Below are the code and all the weights of a small trained network. Each question names an input and a class and asks about switching units off, where a switched-off unit gives its printed mean instead of its output.

import numpy as np


def w(rows, s, z=0):
    codes = np.array(rows[::2]) - 128.0
    scale = np.full(codes.shape[1], s)
    scale[-1] = z or s
    return codes * scale


def norm(h):
    return h / np.sqrt((h * h).mean(-1, keepdims=True) + 1e-5)


def f(y):
    return np.maximum(y, 0)


def log_softmax(a):
    a = a - a.max(-1, keepdims=True)
    return a - np.log(np.exp(a).sum(-1, keepdims=True))


def net(x, mask):
    res = np.array(x, float).reshape(1, 8) / 4 @ E
    u = 0
    for l in range(3):
        y = f(norm(res) @ A[l][:, :-1].T + A[l][:, -1])
        res = res + np.where(mask[u : u + 4], y, B[l][:, -1]) @ B[l][:, :-1]
        u += 4
    return log_softmax(norm(res)[-1] @ U[:, :-1].T + U[:, -1])


A, B = {}, {}
E = w([
[134,124,101,125,113,132],'x0',
[88,199,81,2,150,79],'x1',
[128,133,121,124,129,125],'x2',
[129,128,124,129,130,129],'x3',
[131,131,133,127,136,127],'x4',
[129,78,73,135,229,123],'x5',
[60,188,68,182,97,74],'x6',
[120,80,131,141,127,32],'x7',
],0.007)
A[0] = w([
[98,179,64,2,135,72,1],'L0N1',
[80,224,121,81,163,162,206],'L0N2',
[94,43,22,86,224,164,22],'L0N3',
[104,91,144,129,200,86,113],'L0N4',
],0.0062,0.005)
B[0] = w([
[59,2,245,166,140,140,196],'L0N1',
[92,112,104,151,102,173,254],'L0N2',
[190,148,110,123,232,97,179],'L0N3',
[129,224,153,138,129,136,171],'L0N4',
],0.0088,0.0047)
A[1] = w([
[156,77,147,110,111,7,92],'L1N1',
[134,161,167,100,68,137,3],'L1N2',
[121,118,162,90,36,122,21],'L1N3',
[191,96,166,60,137,139,83],'L1N4',
],0.013,0.0037)
B[1] = w([
[139,191,109,105,119,243,253],'L1N1',
[168,137,123,134,207,88,201],'L1N2',
[176,129,131,155,197,99,237],'L1N3',
[5,186,42,174,77,67,232],'L1N4',
],0.012,0.0044)
A[2] = w([
[135,145,106,100,123,201,2],'L2N1',
[99,121,126,6,127,95,123],'L2N2',
[157,104,152,110,112,156,26],'L2N3',
[162,183,166,112,83,101,69],'L2N4',
],0.015,0.0023)
B[2] = w([
[155,232,191,66,85,170,252],'L2N1',
[197,22,227,213,53,123,215],'L2N2',
[150,111,97,178,123,64,142],'L2N3',
[149,104,58,2,226,66,173],'L2N4',
],0.0089,0.0038)
U = w([
[174,7,206,191,46,141,184],'0',
[192,108,109,97,227,63,100],'1',
[116,145,154,139,102,126,253],'2',
[137,176,148,73,79,224,16],'3',
[64,138,67,161,38,54,45],'4',
],0.011,0.0052)

Each question gives the input, the list of numbers given to net, and the class t.
The units are the neurons (one row each of A and B). Each row of codes is followed by its name. A weight is (code - 128) times the scale printed after its matrix; where a second scale follows, it is the last column's (A, B and U).
mask holds one flag per neuron, layer by layer. A switched-off neuron (its flag False) gives its mean, the last column of its row in B, instead of its output. The means were averaged over made-up inputs and are rounded, as every weight is.
A unit's drop is (log p(t) with every unit on - log p(t) with that unit switched off) / (log p(t) with every unit on - log p(t) with every unit switched off).
The circuit of an input: a set's keep is (log p(t) with only the set's units on - log p(t) with every unit switched off) / (log p(t) with every unit on - log p(t) with every unit switched off). Starting from all 12 units, units are removed one at a time, each time the one whose removal leaves the highest keep (on an exact tie, the one counted first), for as long as the keep stays at least 0.8.
circuit, biggest first: the units of the circuit, biggest drop first
unit that matters most: the unit with the biggest drop
k most important neurons: the k neurons with the biggest drops, biggest first
top k neurons in layer l: the k neurons of layer l with the biggest drops, biggest first
drop when u is switched off: that unit's drop, to one decimal
input [-5,7,-6,8,3,-5,-7,-2], class 0: circuit, biggest first => [L2N2]
input [-4,7,0,-3,-8,2,4,6], class 0: circuit, biggest first => [L2N2; L1N4]
input [-3,-6,5,1,4,5,-7,4], class 4: top 2 neurons in layer 0 => [L0N1; L0N2]
input [5,6,-1,-5,5,-8,-8,2], class 1: 3 most important neurons => [L1N3; L1N2; L0N3]
input [5,4,-5,6,8,7,-1,8], class 3: 2 most important neurons => [L1N1; L1N3]
input [1,8,-7,1,-3,-5,0,-4], class 0: 2 most important neurons => [L2N2; L1N1]
input [7,8,-5,-8,3,-3,5,-5], class 0: circuit, biggest first => [L2N2; L0N1]
input [4,8,-7,6,-1,-7,-1,8], class 0: 3 most important neurons => [L2N2; L0N1; L0N3]
input [6,1,-5,-6,5,2,-5,5], class 2: 2 most important neurons => [L1N1; L1N4]
input [1,4,3,5,-1,-6,4,-1], class 1: top 2 neurons in layer 1 => [L1N3; L1N4]
input [-8,-4,-1,1,1,-6,-7,2], class 2: 2 most important neurons => [L1N4; L1N3]
input [-4,8,7,3,4,8,0,8], class 0: 4 most important neurons => [L2N2; L0N1; L1N3; L1N2]
input [-7,7,1,0,-5,-2,-3,-6], class 0: 2 most important neurons => [L2N2; L1N1]
input [2,-1,-8,7,-1,-3,3,-1], class 1: top 2 neurons in layer 0 => [L0N1; L0N2]
input [0,-5,0,2,-7,-8,0,4], class 1: unit that matters most => L2N4
input [-5,3,-5,8,-2,-8,-8,3], class 1: 2 most important neurons => [L1N3; L1N2]
input [7,7,-1,-2,-1,-5,1,-7], class 0: 3 most important neurons => [L2N2; L1N1; L0N1]
input [7,4,-6,5,-3,2,-4,4], class 2: top 2 neurons in layer 1 => [L1N1; L1N4]
input [-1,8,8,3,8,8,-2,-3], class 0: 3 most important neurons => [L2N2; L0N1; L1N3]
input [-4,-6,8,-7,6,-6,-7,-2], class 4: top neuron in layer 2 => [L2N2]
input [-6,4,-3,-3,-6,-8,-6,-1], class 1: top 2 neurons in layer 1 => [L1N3; L1N2]
input [-7,-6,-8,-7,-7,-8,-5,0], class 1: top 2 neurons in layer 2 => [L2N4; L2N2]
input [-1,7,4,1,5,-7,3,3], class 0: top 3 neurons in layer 0 => [L0N1; L0N2; L0N4]
input [-1,3,1,0,-1,-2,2,6], class 3: drop when L1N1 is switched off => 1.5
input [-6,6,5,-6,0,2,-8,-3], class 4: drop when L1N4 is switched off => 1.2
input [3,-2,-1,0,3,-4,-4,8], class 3: drop when L1N4 is switched off => 0.0
input [8,-5,8,-1,3,-1,-2,8], class 2: circuit, biggest first => [L1N1]
input [-5,8,-6,-4,-2,-1,-4,2], class 0: drop when L2N2 is switched off => 0.3
